Here is a tiny trained network, its code and every weight. The questions are about switching its units off for an input and a target symbol, where a switched-off unit gives its printed mean instead of its output.

import numpy as np


def w(rows, s, z=0):
    codes = np.array(rows[::2]) - 128.0
    scale = np.full(codes.shape[1], s)
    scale[-1] = z or s
    return codes * scale


def f(y):
    return y / 2 * (1 + np.tanh(0.7978845608 * (y + 0.044715 * y**3)))


def softmax(a):
    e = np.exp(a - a.max(-1, keepdims=True))
    return e / e.sum(-1, keepdims=True)


def log_softmax(a):
    a = a - a.max(-1, keepdims=True)
    return a - np.log(np.exp(a).sum(-1, keepdims=True))


def net(x, mask):
    ids = ['αβγδζθλμξπτφ'.index(c) for c in x.split()]
    T = len(ids)
    res = E[ids] + P[:T]
    u = 0
    for l in range(2):
        q, k, v = (res @ M[l].T for M in (Q, K, V))
        z = softmax(np.where(np.tri(T) > 0, q @ k.T / 2**0.5, -1e9)) @ v
        res = res + np.where(mask[u], z, O[l][:, -1]) @ O[l][:, :-1]
        u += 1
        y = f(res @ A[l][:, :-1].T + A[l][:, -1])
        res = res + np.where(mask[u : u + 4], y, B[l][:, -1]) @ B[l][:, :-1]
        u += 4
    return log_softmax(res[-1] @ U[:, :-1].T + U[:, -1])


Q, K, V, O, A, B = {}, {}, {}, {}, {}, {}
E = w([
[230,114,136,130,118,121,192,119,101,119],'α',
[110,113,132,157,200,137,112,124,140,141],'β',
[43,96,116,164,143,171,161,79,126,184],'γ',
[166,151,129,145,71,112,180,66,87,99],'δ',
[102,104,105,154,135,153,92,93,178,175],'ζ',
[99,142,84,154,106,121,115,48,141,129],'θ',
[217,151,156,146,142,116,106,128,147,110],'λ',
[56,196,105,100,150,162,123,213,87,206],'μ',
[204,220,76,127,190,251,127,116,106,178],'ξ',
[89,120,153,160,165,142,161,105,104,134],'π',
[90,101,90,234,97,35,109,171,70,70],'τ',
[121,111,154,165,207,133,122,138,127,126],'φ',
],0.02)
P = w([
[164,88,58,169,223,17,50,2,79,28],'0',
[159,94,181,207,118,128,129,73,113,142],'1',
[158,91,196,203,114,131,148,74,112,130],'2',
[154,90,205,205,139,141,129,84,98,142],'3',
[136,95,213,214,133,139,134,88,119,137],'4',
[150,98,192,203,117,123,133,68,108,135],'5',
[144,104,222,211,126,132,126,84,113,137],'6',
[144,87,187,201,117,134,134,68,121,139],'7',
[159,82,188,211,96,134,141,67,112,154],'8',
[171,86,182,201,85,128,150,59,95,137],'9',
],0.0075)
Q[0] = w([
[117,211,74,103,100,201,133,198,106,128],'0.h1',
[79,137,60,89,60,147,113,254,118,67],'0.h1',
],0.011)
K[0] = w([
[125,202,211,99,95,177,185,167,193,181],'0.h1',
[113,135,196,255,61,154,190,187,207,155],'0.h1',
],0.0095)
V[0] = w([
[60,95,34,146,155,156,53,121,227,158],'0.h1',
[219,72,142,123,255,155,160,207,157,143],'0.h1',
],0.0072)
O[0] = w([
[126,140,147,114,39,163,60,136,9,87,255],'0.h1',
[118,62,127,136,93,66,111,114,110,196,198],'0.h1',
],0.016,0.0011)
A[0] = w([
[118,126,128,187,142,52,206,111,254,99,116],'0.n1',
[158,47,43,55,99,106,183,188,134,131,37],'0.n2',
[115,101,159,104,69,190,62,152,76,66,6],'0.n3',
[119,26,152,130,95,4,87,151,106,194,50],'0.n4',
],0.0065,0.0023)
B[0] = w([
[183,47,115,47,102,151,101,128,68,123,254],'0.n1',
[78,125,150,145,80,172,146,122,124,170,124],'0.n2',
[111,98,90,41,151,167,102,192,148,120,224],'0.n3',
[125,251,225,94,82,102,134,81,94,121,242],'0.n4',
],0.011,0.0083)
Q[1] = w([
[137,148,231,86,124,196,84,6,106,157],'1.h1',
[116,181,4,189,147,49,160,219,130,202],'1.h1',
],0.012)
K[1] = w([
[145,170,121,77,205,184,98,58,31,158],'1.h1',
[140,171,155,194,87,148,209,216,254,230],'1.h1',
],0.0093)
V[1] = w([
[225,174,122,116,104,65,5,227,254,118],'1.h1',
[121,3,52,68,73,183,120,193,84,198],'1.h1',
],0.0051)
O[1] = w([
[98,2,231,89,17,233,205,84,185,86,1],'1.h1',
[99,102,92,178,46,82,99,165,213,196,206],'1.h1',
],0.0097,0.0047)
A[1] = w([
[122,222,201,181,170,169,158,12,202,42,113],'1.n1',
[113,199,75,89,143,212,184,189,98,75,126],'1.n2',
[87,118,110,2,78,170,101,244,125,120,1],'1.n3',
[91,214,122,10,120,95,130,153,65,200,95],'1.n4',
],0.0064,0.0074)
B[1] = w([
[195,88,138,154,92,160,251,178,143,147,178],'1.n1',
[135,118,123,180,198,56,74,101,183,58,189],'1.n2',
[78,147,114,132,122,108,221,49,115,164,195],'1.n3',
[124,130,129,90,126,105,152,181,189,100,246],'1.n4',
],0.012)
U = w([
[117,105,95,126,75,152,181,106,142,160,82],'α',
[135,25,142,235,1,146,66,168,110,100,254],'β',
[120,136,146,42,74,176,101,124,113,128,150],'γ',
[124,141,142,116,116,149,144,43,227,126,123],'δ',
[132,156,201,221,45,88,136,80,199,165,81],'ζ',
[147,159,109,90,111,153,212,132,148,156,33],'θ',
[171,189,102,176,131,161,132,43,61,226,182],'λ',
[148,65,198,123,87,177,123,47,130,162,153],'μ',
[164,107,120,190,76,179,183,130,238,148,118],'ξ',
[106,173,50,116,98,155,185,233,212,153,116],'π',
[146,64,138,126,100,71,148,108,195,169,60],'τ',
[164,86,49,24,130,241,156,143,146,143,121],'φ',
],0.0052,0.0057)

Each question gives the input, a string of symbols that net reads in full, and the target symbol t.
The units are the heads (2 rows each of Q, K, V and O) and the neurons (one row each of A and B). Each row of codes is followed by its name. A weight is (code - 128) times the scale printed after its matrix; where a second scale follows, it is the last column's (O, A, B and U).
mask holds one flag per unit, layer by layer, with each layer's heads first. A switched-off unit (its flag False) gives its mean, the last column of its rows in O or B, instead of its output. The means were averaged over made-up inputs and are rounded, as every weight is.
A unit's drop is (log p(t) with every unit on - log p(t) with that unit switched off) / (log p(t) with every unit on - log p(t) with every unit switched off).
The circuit of an input: a set's keep is (log p(t) with only the set's units on - log p(t) with every unit switched off) / (log p(t) with every unit on - log p(t) with every unit switched off). Starting from all 10 units, units are removed one at a time, each time the one whose removal leaves the highest keep (on an exact tie, the one counted first), for as long as the keep stays at least 0.8.
circuit, biggest first: the units of the circuit, biggest drop first
top k neurons: the k neurons with the biggest drops, biggest first
k most important neurons of layer l: the k neurons of layer l with the biggest drops, biggest first
input ζ θ θ γ τ π λ μ β β, target α: top 3 neurons => (1.n3 0.n3 0.n4)
input π β θ τ λ ξ φ, target λ: 2 most important neurons of layer 0 => (0.n3 0.n4)
input θ π π π θ, target δ: circuit, biggest first => (0.h1 0.n3 1.n2 1.n3)
input μ α α γ α τ μ π δ, target β: top 2 neurons => (0.n4 1.n3)
input ζ γ θ β π τ φ φ φ θ, target α: circuit, biggest first => (1.n3 0.n3 0.h1 1.h1)
input α α γ δ β θ θ, target τ: circuit, biggest first => (0.h1 0.n1 1.h1)
input γ θ θ θ, target π: top neuron => (0.n3)
input θ ξ π β π μ π π φ, target δ: 3 most important neurons of layer 1 => (1.n2 1.n3 1.n1)
input μ γ θ α, target β: circuit, biggest first => (0.h1 0.n4 1.h1)
input θ δ α β π, target δ: circuit, biggest first => (0.h1 1.n2 0.n3 1.n3)
input ξ θ δ ζ θ π ξ τ β, target ζ: circuit, biggest first => (0.h1 0.n4 0.n1)
input ξ λ τ θ δ, target ζ: 2 most important neurons of layer 0 => (0.n4 0.n1)
input λ α φ θ θ π φ ξ δ λ, target μ: circuit, biggest first => (0.n1 1.h1 0.h1 0.n4)
input θ β τ π μ θ γ δ, target δ: circuit, biggest first => (0.h1 1.n2 0.n3 1.n3)
input π π π μ μ λ δ γ β λ, target λ: circuit, biggest first => (1.h1 0.n3)
input θ φ π ξ μ α δ μ θ α, target δ: most important neuron of layer 1 => (1.n2)
input γ π φ δ, target π: circuit, biggest first => (0.h1 1.h1 1.n4)
input τ π μ ξ τ π θ φ α, target ξ: top 2 neurons => (1.n1 0.n1)
input λ μ α τ α, target μ: circuit, biggest first => (1.h1 0.h1 0.n4)
input β θ τ ξ μ ζ λ π λ, target γ: top 2 neurons => (0.n4 0.n3)
input λ π ξ α λ ξ θ δ α γ, target μ: circuit, biggest first => (0.n1 0.h1 1.h1 0.n4)
input δ β ξ θ, target φ: circuit, biggest first => (0.h1 0.n1)
input λ θ θ, target μ: circuit, biggest first => (1.h1 0.h1 0.n4)
input μ θ γ π π θ π, target β: top 3 neurons => (0.n4 1.n3 1.n4)
input δ ζ β δ λ, target φ: circuit, biggest first => (0.n1 0.h1)
input α μ ξ ζ α, target τ: top 2 neurons => (0.n1 0.n2)
input β μ π μ π, target γ: 2 most important neurons of layer 0 => (0.n4 0.n3)
input φ λ θ θ π α λ, target θ: 2 most important neurons of layer 1 => (1.n1 1.n4)
input δ π θ μ γ, target φ: most important neuron of layer 0 => (0.n1)
input γ λ ξ τ π, target π: top neuron => (0.n3)
